Here is a tiny trained network, its code and every weight. The questions are about switching its units off for an input and a class, where a switched-off unit gives its printed mean instead of its output.

import numpy as np


def w(rows, s, z=0):
    codes = np.array(rows[::2]) - 128.0
    scale = np.full(codes.shape[1], s)
    scale[-1] = z or s
    return codes * scale


def f(y):
    return y / 2 * (1 + np.tanh(0.7978845608 * (y + 0.044715 * y**3)))


def log_softmax(a):
    a = a - a.max(-1, keepdims=True)
    return a - np.log(np.exp(a).sum(-1, keepdims=True))


def net(x, mask):
    res = np.array(x, float).reshape(1, 4) / 4 @ E
    y = f(res @ A[0][:, :-1].T + A[0][:, -1])
    res = res + np.where(mask, y, B[0][:, -1]) @ B[0][:, :-1]
    return log_softmax(res[-1] @ U[:, :-1].T + U[:, -1])


A, B = {}, {}
E = w([
[197,35,119,205,80],'x0',
[179,139,146,254,228],'x1',
[153,197,204,181,54],'x2',
[139,131,129,110,130],'x3',
],0.0085)
A[0] = w([
[174,52,121,139,81,109],'neuron 0',
[198,168,228,117,125,132],'neuron 1',
[59,255,143,80,128,94],'neuron 2',
[133,153,134,162,165,225],'neuron 3',
[176,149,107,44,55,81],'neuron 4',
[112,151,55,35,30,111],'neuron 5',
[200,30,61,148,103,162],'neuron 6',
[104,144,229,176,67,93],'neuron 7',
[90,112,51,204,85,115],'neuron 8',
[177,185,133,208,239,129],'neuron 9',
[188,209,199,126,48,91],'neuron 10',
[74,171,164,87,190,99],'neuron 11',
[187,245,128,57,217,97],'neuron 12',
[251,84,109,111,39,163],'neuron 13',
[141,150,211,136,99,97],'neuron 14',
[138,183,206,180,44,121],'neuron 15',
[47,229,66,91,194,56],'neuron 16',
[121,78,17,109,163,167],'neuron 17',
[175,189,213,126,81,78],'neuron 18',
[154,103,173,24,50,213],'neuron 19',
[73,110,123,208,119,254],'neuron 20',
[181,182,116,69,130,181],'neuron 21',
[8,163,123,144,143,148],'neuron 22',
],0.0078,0.004)
B[0] = w([
[194,145,186,165,98,186],'neuron 0',
[82,100,94,92,145,169],'neuron 1',
[190,147,168,125,77,212],'neuron 2',
[94,154,126,173,118,179],'neuron 3',
[105,50,162,136,65,190],'neuron 4',
[43,70,155,142,124,250],'neuron 5',
[220,174,85,127,143,240],'neuron 6',
[127,132,115,10,166,178],'neuron 7',
[182,170,142,76,146,150],'neuron 8',
[1,78,204,161,98,229],'neuron 9',
[87,52,109,67,209,195],'neuron 10',
[178,152,148,98,99,166],'neuron 11',
[170,214,203,148,123,176],'neuron 12',
[182,179,135,153,75,222],'neuron 13',
[137,111,97,87,186,153],'neuron 14',
[123,150,69,49,192,206],'neuron 15',
[200,126,173,65,102,189],'neuron 16',
[140,142,85,101,218,215],'neuron 17',
[162,85,62,83,172,173],'neuron 18',
[60,125,100,190,125,255],'neuron 19',
[100,206,85,142,78,196],'neuron 20',
[149,156,82,174,54,162],'neuron 21',
[200,165,111,171,103,167],'neuron 22',
],0.0063,0.0068)
U = w([
[128,68,99,6,239,90],'0',
[112,134,124,117,104,254],'1',
[202,137,184,111,73,38],'2',
[67,45,197,142,112,72],'3',
],0.012,0.0057)

Each question gives the input, the list of numbers given to net, and the class t.
The units are the neurons (one row each of A and B). Each row of codes is followed by its name. A weight is (code - 128) times the scale printed after its matrix; where a second scale follows, it is the last column's (A, B and U).
mask holds one flag per neuron, in row order. A switched-off neuron (its flag False) gives its mean, the last column of its row in B, instead of its output. The means were averaged over made-up inputs and are rounded, as every weight is.
A unit's drop is (log p(t) with every unit on - log p(t) with that unit switched off) / (log p(t) with every unit on - log p(t) with every unit switched off).
The circuit of an input: a set's keep is (log p(t) with only the set's units on - log p(t) with every unit switched off) / (log p(t) with every unit on - log p(t) with every unit switched off). Starting from the 12 units with the biggest drops (on a tie, the unit counted first), units are removed one at a time, each time the one whose removal leaves the highest keep (on an exact tie, the one counted first), for as long as the keep stays at least 0.8.
units of the circuit, in order: the units of the circuit, biggest drop first
unit that matters most: the unit with the biggest drop
k most important neurons: the k neurons with the biggest drops, biggest first
drop of u: that unit's drop, to one decimal
input [-2,7,0,-1], class 3: units of the circuit, in order	neuron 9
input [-3,-5,6,-5], class 0: units of the circuit, in order	neuron 10; neuron 15
input [-7,8,4,0], class 3: 2 most important neurons	neuron 9; neuron 6
input [-7,-8,-3,6], class 3: units of the circuit, in order	neuron 5; neuron 4
input [-5,-4,1,2], class 2: units of the circuit, in order	neuron 2; neuron 16
input [-4,-4,-5,-6], class 1: units of the circuit, in order	neuron 10; neuron 15
input [5,6,6,-5], class 0: units of the circuit, in order	neuron 15; neuron 7; neuron 10
input [1,7,5,5], class 3: 4 most important neurons	neuron 9; neuron 17; neuron 6; neuron 3
input [-3,-1,0,0], class 2: units of the circuit, in order	neuron 9; neuron 10; neuron 15
input [-6,5,-4,4], class 2: 2 most important neurons	neuron 12; neuron 16
input [5,0,5,1], class 0: units of the circuit, in order	neuron 15; neuron 10; neuron 7
input [-8,-4,4,0], class 2: 2 most important neurons	neuron 2; neuron 16
input [3,-6,0,3], class 3: 2 most important neurons	neuron 5; neuron 4
input [-2,-6,-4,5], class 3: unit that matters most	neuron 5
input [-5,-7,6,0], class 3: 2 most important neurons	neuron 5; neuron 4
input [-2,8,-7,-5], class 3: 2 most important neurons	neuron 9; neuron 15
input [-8,-2,-6,-7], class 2: drop of neuron 16	0.1
input [-1,6,5,1], class 3: drop of neuron 14	-0.1
input [-3,1,-1,-1], class 2: drop of neuron 15	0.2
input [-7,2,4,6], class 2: drop of neuron 2	0.3
input [-7,-3,7,0], class 0: unit that matters most	neuron 10
